Below are the code and all the weights of a small trained network. Each question names an input and a class and asks about switching units off, where a switched-off unit gives its printed mean instead of its output.

import numpy as np


def w(rows, s, z=0):
    codes = np.array(rows[::2]) - 128.0
    scale = np.full(codes.shape[1], s)
    scale[-1] = z or s
    return codes * scale


def f(y):
    return y / 2 * (1 + np.tanh(0.7978845608 * (y + 0.044715 * y**3)))


def log_softmax(a):
    a = a - a.max(-1, keepdims=True)
    return a - np.log(np.exp(a).sum(-1, keepdims=True))


def net(x, mask):
    res = np.array(x, float).reshape(1, 4) / 4 @ E
    y = f(res @ A[0][:, :-1].T + A[0][:, -1])
    res = res + np.where(mask, y, B[0][:, -1]) @ B[0][:, :-1]
    return log_softmax(res[-1] @ U[:, :-1].T + U[:, -1])


A, B = {}, {}
E = w([
[104,65,75,140,93,64,217,19],'x0',
[177,183,87,12,145,130,163,54],'x1',
[119,177,129,155,39,20,112,138],'x2',
[132,153,183,153,212,80,145,133],'x3',
],0.011)
A[0] = w([
[78,129,35,86,157,152,200,122,143],'neuron 1',
[34,136,99,149,91,6,184,137,213],'neuron 2',
[191,255,205,115,89,43,58,239,254],'neuron 3',
[143,91,156,147,183,29,179,38,191],'neuron 4',
[141,126,138,78,159,197,146,161,99],'neuron 5',
[146,200,167,171,157,99,77,109,133],'neuron 6',
[87,44,87,214,132,104,178,84,127],'neuron 7',
],0.0083,0.0048)
B[0] = w([
[186,155,37,132,136,107,111,170,171],'neuron 1',
[48,148,246,180,77,105,76,175,222],'neuron 2',
[155,149,102,198,161,161,81,178,251],'neuron 3',
[61,186,99,143,150,59,141,132,215],'neuron 4',
[40,123,134,80,120,218,138,124,167],'neuron 5',
[185,98,55,171,103,93,109,174,159],'neuron 6',
[159,107,131,106,114,123,204,76,197],'neuron 7',
],0.012,0.014)
U = w([
[26,143,165,142,105,7,167,108,137],'0',
[255,170,66,181,169,72,96,146,192],'1',
[184,83,174,172,78,97,136,76,62],'2',
[80,171,183,164,72,135,28,190,215],'3',
[121,88,145,9,164,200,146,119,2],'4',
],0.0093,0.0023)

Each question gives the input, the list of numbers given to net, and the class t.
The units are the neurons (one row each of A and B). Each row of codes is followed by its name. A weight is (code - 128) times the scale printed after its matrix; where a second scale follows, it is the last column's (A, B and U).
mask holds one flag per neuron, in row order. A switched-off neuron (its flag False) gives its mean, the last column of its row in B, instead of its output. The means were averaged over made-up inputs and are rounded, as every weight is.
A unit's drop is (log p(t) with every unit on - log p(t) with that unit switched off) / (log p(t) with every unit on - log p(t) with every unit switched off).
The circuit of an input: a set's keep is (log p(t) with only the set's units on - log p(t) with every unit switched off) / (log p(t) with every unit on - log p(t) with every unit switched off). Starting from all 7 units, units are removed one at a time, each time the one whose removal leaves the highest keep (on an exact tie, the one counted first), for as long as the keep stays at least 0.8.
circuit, biggest first: the units of the circuit, biggest drop first
most important unit: the unit with the biggest drop
top k neurons: the k neurons with the biggest drops, biggest first
drop of u: that unit's drop, to one decimal
input [-8,-7,2,7], class 1: top neuron	neuron 2
input [2,-6,2,-6], class 0: top 2 neurons	neuron 3; neuron 7
input [-4,0,-3,-8], class 4: top 2 neurons	neuron 2; neuron 3
input [4,-5,5,-6], class 0: top 2 neurons	neuron 3; neuron 7
input [-5,5,-1,-6], class 4: top 3 neurons	neuron 2; neuron 5; neuron 4
input [3,-2,-6,-3], class 4: top 2 neurons	neuron 3; neuron 2
input [-5,-3,-3,7], class 1: top 2 neurons	neuron 2; neuron 6
input [5,-8,-6,0], class 0: top 2 neurons	neuron 3; neuron 6
input [-7,-8,5,4], class 1: circuit, biggest first	neuron 6; neuron 3
input [3,1,-4,-7], class 4: circuit, biggest first	neuron 3; neuron 2
input [2,4,-1,-6], class 1: top 4 neurons	neuron 1; neuron 2; neuron 5; neuron 7
input [-7,-5,5,-3], class 1: circuit, biggest first	neuron 2; neuron 3
input [1,-1,0,-4], class 2: top 4 neurons	neuron 4; neuron 3; neuron 2; neuron 5
input [-2,6,-5,7], class 4: most important unit	neuron 5
input [3,-6,5,-8], class 0: top 3 neurons	neuron 3; neuron 7; neuron 1
input [-8,-6,4,1], class 1: circuit, biggest first	neuron 2; neuron 6
input [-6,3,-2,7], class 1: top 2 neurons	neuron 2; neuron 6
input [-4,6,-2,-2], class 4: top 2 neurons	neuron 2; neuron 5
input [4,-8,-3,-6], class 2: top 2 neurons	neuron 4; neuron 7
input [4,-7,-8,5], class 0: most important unit	neuron 4
input [-7,-7,5,1], class 1: drop of neuron 6	0.3
input [1,1,-1,-7], class 1: drop of neuron 5	0.5
input [-3,7,3,-3], class 1: drop of neuron 2	1.4
input [5,-7,-6,0], class 0: drop of neuron 3	0.6
